Here is a tiny trained network, its code and every weight. The questions are about switching its units off for an input and a target symbol, where a switched-off unit gives its printed mean instead of its output.

import numpy as np


def w(rows, s, z=0):
    codes = np.array(rows[::2]) - 128.0
    scale = np.full(codes.shape[1], s)
    scale[-1] = z or s
    return codes * scale


def f(y):
    return np.maximum(y, 0)


def softmax(a):
    e = np.exp(a - a.max(-1, keepdims=True))
    return e / e.sum(-1, keepdims=True)


def log_softmax(a):
    a = a - a.max(-1, keepdims=True)
    return a - np.log(np.exp(a).sum(-1, keepdims=True))


def net(x, mask):
    ids = ['αβδεζημπστφψω'.index(c) for c in x.split()]
    T = len(ids)
    res = E[ids] + P[:T]
    u = 0
    for l in range(2):
        q, k, v = (res @ M[l].T for M in (Q, K, V))
        z = softmax(np.where(np.tri(T) > 0, q @ k.T / 2**0.5, -1e9)) @ v
        res = res + np.where(mask[u], z, O[l][:, -1]) @ O[l][:, :-1]
        u += 1
        y = f(res @ A[l][:, :-1].T + A[l][:, -1])
        res = res + np.where(mask[u : u + 16], y, B[l][:, -1]) @ B[l][:, :-1]
        u += 16
    return log_softmax(res[-1] @ U[:, :-1].T + U[:, -1])


Q, K, V, O, A, B = {}, {}, {}, {}, {}, {}
E = w([
[41,140,170],'α',
[88,249,169],'β',
[191,111,114],'δ',
[137,43,84],'ε',
[168,195,169],'ζ',
[237,199,48],'η',
[99,190,175],'μ',
[160,198,108],'π',
[173,14,14],'σ',
[159,112,179],'τ',
[179,187,113],'φ',
[87,67,205],'ψ',
[17,94,246],'ω',
],0.015)
P = w([
[1,134,204],'0',
[196,124,181],'1',
[28,159,104],'2',
[200,127,177],'3',
[18,152,72],'4',
[198,131,173],'5',
[11,145,47],'6',
[201,131,174],'7',
[7,144,31],'8',
[201,136,174],'9',
[2,140,20],'10',
[198,133,176],'11',
],0.0094)
Q[0] = w([
[196,253,192],'L0H0',
[253,216,59],'L0H0',
],0.0029)
K[0] = w([
[87,254,113],'L0H0',
[240,122,111],'L0H0',
],0.0088)
V[0] = w([
[151,77,108],'L0H0',
[186,1,59],'L0H0',
],0.0081)
O[0] = w([
[1,150,115,83],'L0H0',
[189,150,131,3],'L0H0',
],0.0083,0.0033)
A[0] = w([
[117,83,99,243],'L0N0',
[150,82,95,195],'L0N1',
[176,40,144,149],'L0N2',
[109,103,137,209],'L0N3',
[214,226,146,211],'L0N4',
[245,105,236,48],'L0N5',
[102,62,108,74],'L0N6',
[206,178,92,150],'L0N7',
[105,101,136,219],'L0N8',
[88,82,173,189],'L0N9',
[200,197,75,115],'L0N10',
[73,141,111,112],'L0N11',
[149,79,77,188],'L0N12',
[197,119,107,62],'L0N13',
[56,154,130,1],'L0N14',
[162,105,124,82],'L0N15',
],0.013,0.0064)
B[0] = w([
[65,171,112,245],'L0N0',
[168,208,191,203],'L0N1',
[246,190,160,199],'L0N2',
[183,179,107,224],'L0N3',
[80,97,202,254],'L0N4',
[237,17,182,221],'L0N5',
[152,92,105,167],'L0N6',
[71,138,1,214],'L0N7',
[197,199,99,236],'L0N8',
[171,201,90,253],'L0N9',
[100,83,18,203],'L0N10',
[225,123,126,195],'L0N11',
[148,166,165,209],'L0N12',
[184,152,20,166],'L0N13',
[191,85,103,175],'L0N14',
[175,189,109,144],'L0N15',
],0.0076,0.0067)
Q[1] = w([
[96,3,100],'L1H0',
[99,143,129],'L1H0',
],0.0059)
K[1] = w([
[66,76,123],'L1H0',
[92,174,3],'L1H0',
],0.0034)
V[1] = w([
[141,82,58],'L1H0',
[125,4,93],'L1H0',
],0.0038)
O[1] = w([
[224,252,164,114],'L1H0',
[217,163,116,2],'L1H0',
],0.0038,0.0044)
A[1] = w([
[109,121,129,88],'L1N0',
[174,102,111,49],'L1N1',
[202,65,106,61],'L1N2',
[139,209,20,101],'L1N3',
[187,78,89,70],'L1N4',
[105,143,36,177],'L1N5',
[143,14,148,2],'L1N6',
[24,128,163,94],'L1N7',
[100,162,135,166],'L1N8',
[9,78,57,121],'L1N9',
[136,196,126,228],'L1N10',
[147,84,221,81],'L1N11',
[87,84,124,118],'L1N12',
[38,131,116,177],'L1N13',
[220,213,142,122],'L1N14',
[214,36,187,131],'L1N15',
],0.014,0.008)
B[1] = w([
[169,132,114,128],'L1N0',
[52,127,87,150],'L1N1',
[93,98,34,170],'L1N2',
[54,90,139,243],'L1N3',
[47,97,110,163],'L1N4',
[161,69,236,199],'L1N5',
[2,59,152,140],'L1N6',
[54,82,117,131],'L1N7',
[68,129,127,153],'L1N8',
[185,214,91,151],'L1N9',
[90,151,174,215],'L1N10',
[193,25,160,156],'L1N11',
[197,141,112,130],'L1N12',
[144,195,130,143],'L1N13',
[148,173,102,251],'L1N14',
[201,122,112,190],'L1N15',
],0.0094,0.022)
U = w([
[104,232,159,184],'α',
[58,42,239,137],'β',
[142,115,4,103],'δ',
[163,213,22,59],'ε',
[117,10,171,29],'ζ',
[53,42,88,10],'η',
[200,72,230,63],'μ',
[157,103,92,254],'π',
[50,157,2,19],'σ',
[175,58,113,98],'τ',
[114,64,77,168],'φ',
[216,134,93,118],'ψ',
[218,181,156,68],'ω',
],0.0099,0.0091)

Each question gives the input, a string of symbols that net reads in full, and the target symbol t.
The units are the heads (2 rows each of Q, K, V and O) and the neurons (one row each of A and B). Each row of codes is followed by its name. A weight is (code - 128) times the scale printed after its matrix; where a second scale follows, it is the last column's (O, A, B and U).
mask holds one flag per unit, layer by layer, with each layer's heads first. A switched-off unit (its flag False) gives its mean, the last column of its rows in O or B, instead of its output. The means were averaged over made-up inputs and are rounded, as every weight is.
A unit's drop is (log p(t) with every unit on - log p(t) with that unit switched off) / (log p(t) with every unit on - log p(t) with every unit switched off).
The circuit of an input: a set's keep is (log p(t) with only the set's units on - log p(t) with every unit switched off) / (log p(t) with every unit on - log p(t) with every unit switched off). Starting from the 12 units with the biggest drops (on a tie, the unit counted first), units are removed one at a time, each time the one whose removal leaves the highest keep (on an exact tie, the one counted first), for as long as the keep stays at least 0.8.
units of the circuit, in order: the units of the circuit, biggest drop first
most important unit: the unit with the biggest drop
k most important neurons: the k neurons with the biggest drops, biggest first
drop when u is switched off: that unit's drop, to one decimal
input ω μ τ ζ η τ ε σ, target σ: 2 most important neurons : [L1N3 L0N2]
input α ζ φ α δ β α, target β: most important unit : L1N5
input α δ ζ τ α α α β, target β: units of the circuit, in order : [L0N4 L0N9]
input β ε β η δ β σ β δ η, target η: units of the circuit, in order : [L1N5 L1N3 L0N10 L1N2]
input α δ δ σ ψ α η ψ δ, target β: 3 most important neurons : [L1N5 L1N14 L1N3]
input ω μ ζ ω α φ η σ α μ σ σ, target σ: 2 most important neurons : [L0N2 L1N3]
input δ δ ε δ δ δ ζ σ τ δ σ, target β: 3 most important neurons : [L1N3 L1N5 L0N0]
input η ψ ψ α η μ α η α δ ε, target α: 3 most important neurons : [L0N1 L0N12 L0N7]
input μ δ μ φ, target φ: 2 most important neurons : [L0N5 L1N3]
input α ε δ μ β η η δ τ, target α: 3 most important neurons : [L0N7 L0N10 L1N11]
input σ σ α σ δ μ α ζ, target ζ: 2 most important neurons : [L0N4 L0N5]
input σ ψ μ ψ β σ σ δ, target δ: 2 most important neurons : [L0N5 L1N2]
input δ α α ε μ ζ φ σ ψ η δ, target β: 3 most important neurons : [L1N5 L1N3 L1N14]
input σ μ ε τ δ α α μ δ π ε, target β: units of the circuit, in order : [L1N5]
input α ε σ σ α δ ω ε σ β, target β: 3 most important neurons : [L0N4 L1N14 L1N7]
input π ε δ α α ζ α α φ, target α: drop when L1N11 is switched off : 0.3
input δ μ ψ α α ε α δ ω μ, target μ: drop when L0N5 is switched off : 0.2
input σ δ σ μ σ ζ α α π, target α: drop when L0N3 is switched off : 0.2
